Below are the code and all the weights of a small trained network. Each question names an input and a class and asks about switching units off, where a switched-off unit gives its printed mean instead of its output.

import numpy as np


def w(rows, s, z=0):
    codes = np.array(rows[::2]) - 128.0
    scale = np.full(codes.shape[1], s)
    scale[-1] = z or s
    return codes * scale


def f(y):
    return y / 2 * (1 + np.tanh(0.7978845608 * (y + 0.044715 * y**3)))


def log_softmax(a):
    a = a - a.max(-1, keepdims=True)
    return a - np.log(np.exp(a).sum(-1, keepdims=True))


def net(x, mask):
    res = np.array(x, float).reshape(1, 7) / 4 @ E
    y = f(res @ A[0][:, :-1].T + A[0][:, -1])
    res = res + np.where(mask, y, B[0][:, -1]) @ B[0][:, :-1]
    return log_softmax(res[-1] @ U[:, :-1].T + U[:, -1])


A, B = {}, {}
E = w([
[125,152,192,102,2,124,102],'x0',
[179,103,154,92,95,155,136],'x1',
[100,190,157,85,155,147,101],'x2',
[119,202,170,95,183,152,149],'x3',
[164,131,133,111,130,55,199],'x4',
[123,177,211,142,130,205,147],'x5',
[221,204,126,104,139,115,157],'x6',
],0.0099)
A[0] = w([
[168,83,162,123,86,128,121,3],'neuron 1',
[123,13,111,154,116,96,156,153],'neuron 2',
[137,78,211,150,95,187,123,223],'neuron 3',
[109,111,167,128,68,221,135,184],'neuron 4',
[97,170,116,70,207,226,148,217],'neuron 5',
[112,117,134,134,88,77,106,126],'neuron 6',
[197,55,130,82,34,114,128,75],'neuron 7',
[128,74,112,143,119,138,125,109],'neuron 8',
[47,156,178,126,120,138,75,191],'neuron 9',
[109,137,206,167,127,69,250,148],'neuron 10',
[204,140,156,108,149,140,145,240],'neuron 11',
[106,183,107,73,87,96,45,239],'neuron 12',
],0.011,0.0038)
B[0] = w([
[104,85,122,125,100,198,111,148],'neuron 1',
[207,135,45,125,182,87,65,235],'neuron 2',
[121,159,78,134,122,147,31,219],'neuron 3',
[67,178,128,125,120,156,59,222],'neuron 4',
[139,157,186,125,81,131,131,255],'neuron 5',
[162,102,120,139,133,94,151,168],'neuron 6',
[132,93,139,187,77,250,163,214],'neuron 7',
[140,160,113,124,136,79,100,162],'neuron 8',
[95,94,190,137,90,124,80,225],'neuron 9',
[143,156,141,160,124,115,151,206],'neuron 10',
[187,159,126,133,75,61,175,214],'neuron 11',
[107,104,117,135,112,152,176,219],'neuron 12',
],0.012,0.0096)
U = w([
[63,93,140,90,80,157,145,17],'0',
[102,208,131,51,104,108,87,142],'1',
[165,118,134,100,72,117,245,251],'2',
[189,51,75,73,159,106,151,92],'3',
],0.012,0.0026)

Each question gives the input, the list of numbers given to net, and the class t.
The units are the neurons (one row each of A and B). Each row of codes is followed by its name. A weight is (code - 128) times the scale printed after its matrix; where a second scale follows, it is the last column's (A, B and U).
mask holds one flag per neuron, in row order. A switched-off neuron (its flag False) gives its mean, the last column of its row in B, instead of its output. The means were averaged over made-up inputs and are rounded, as every weight is.
A unit's drop is (log p(t) with every unit on - log p(t) with that unit switched off) / (log p(t) with every unit on - log p(t) with every unit switched off).
The circuit of an input: a set's keep is (log p(t) with only the set's units on - log p(t) with every unit switched off) / (log p(t) with every unit on - log p(t) with every unit switched off). Starting from all 12 units, units are removed one at a time, each time the one whose removal leaves the highest keep (on an exact tie, the one counted first), for as long as the keep stays at least 0.8.
circuit, biggest first: the units of the circuit, biggest drop first
unit that matters most: the unit with the biggest drop
k most important neurons: the k neurons with the biggest drops, biggest first
drop when u is switched off: that unit's drop, to one decimal
input [6,-6,7,0,-6,-8,8], class 0: unit that matters most	neuron 12
input [7,8,-3,-1,-4,-2,7], class 0: circuit, biggest first	(neuron 4; neuron 7)
input [7,1,-4,0,1,4,2], class 0: 2 most important neurons	(neuron 7; neuron 2)
input [-7,1,-3,4,3,8,-8], class 1: circuit, biggest first	(neuron 7; neuron 3)
input [6,3,1,-5,4,-4,-6], class 3: 3 most important neurons	(neuron 2; neuron 6; neuron 5)
input [1,-2,8,4,0,0,-7], class 0: 2 most important neurons	(neuron 2; neuron 9)
input [-1,3,-5,-2,0,4,-5], class 1: circuit, biggest first	(neuron 4; neuron 3)
input [8,-8,-6,0,6,1,-7], class 3: circuit, biggest first	(neuron 2; neuron 6)
input [-6,-6,6,-2,7,0,-7], class 3: circuit, biggest first	(neuron 4; neuron 2)
input [2,2,-6,-3,-6,4,-3], class 1: 2 most important neurons	(neuron 3; neuron 4)
input [0,-1,4,2,-8,-2,8], class 2: 3 most important neurons	(neuron 3; neuron 4; neuron 12)
input [-6,-4,-2,8,6,-2,-6], class 2: 2 most important neurons	(neuron 3; neuron 4)
input [-1,7,4,-8,1,8,-1], class 1: 3 most important neurons	(neuron 3; neuron 4; neuron 12)
input [3,3,8,0,-7,-7,-5], class 0: circuit, biggest first	(neuron 12)
input [-6,7,-1,3,-3,4,4], class 2: 4 most important neurons	(neuron 11; neuron 2; neuron 4; neuron 9)
input [-1,-1,-8,0,-6,0,3], class 3: 2 most important neurons	(neuron 5; neuron 4)
input [8,0,4,-6,-1,6,5], class 0: 4 most important neurons	(neuron 7; neuron 12; neuron 2; neuron 1)
input [4,1,0,3,5,-5,-1], class 2: drop when neuron 5 is switched off	0.0
input [3,-1,-8,-4,8,-2,-3], class 3: drop when neuron 2 is switched off	1.8
input [7,-6,-8,4,2,8,-5], class 1: circuit, biggest first	(neuron 3)
input [8,8,0,-4,0,0,7], class 0: circuit, biggest first	(neuron 4; neuron 7)
input [-6,6,-8,7,-4,2,-3], class 1: drop when neuron 5 is switched off	0.1
input [4,-7,-2,5,-5,0,0], class 0: drop when neuron 9 is switched off	0.2
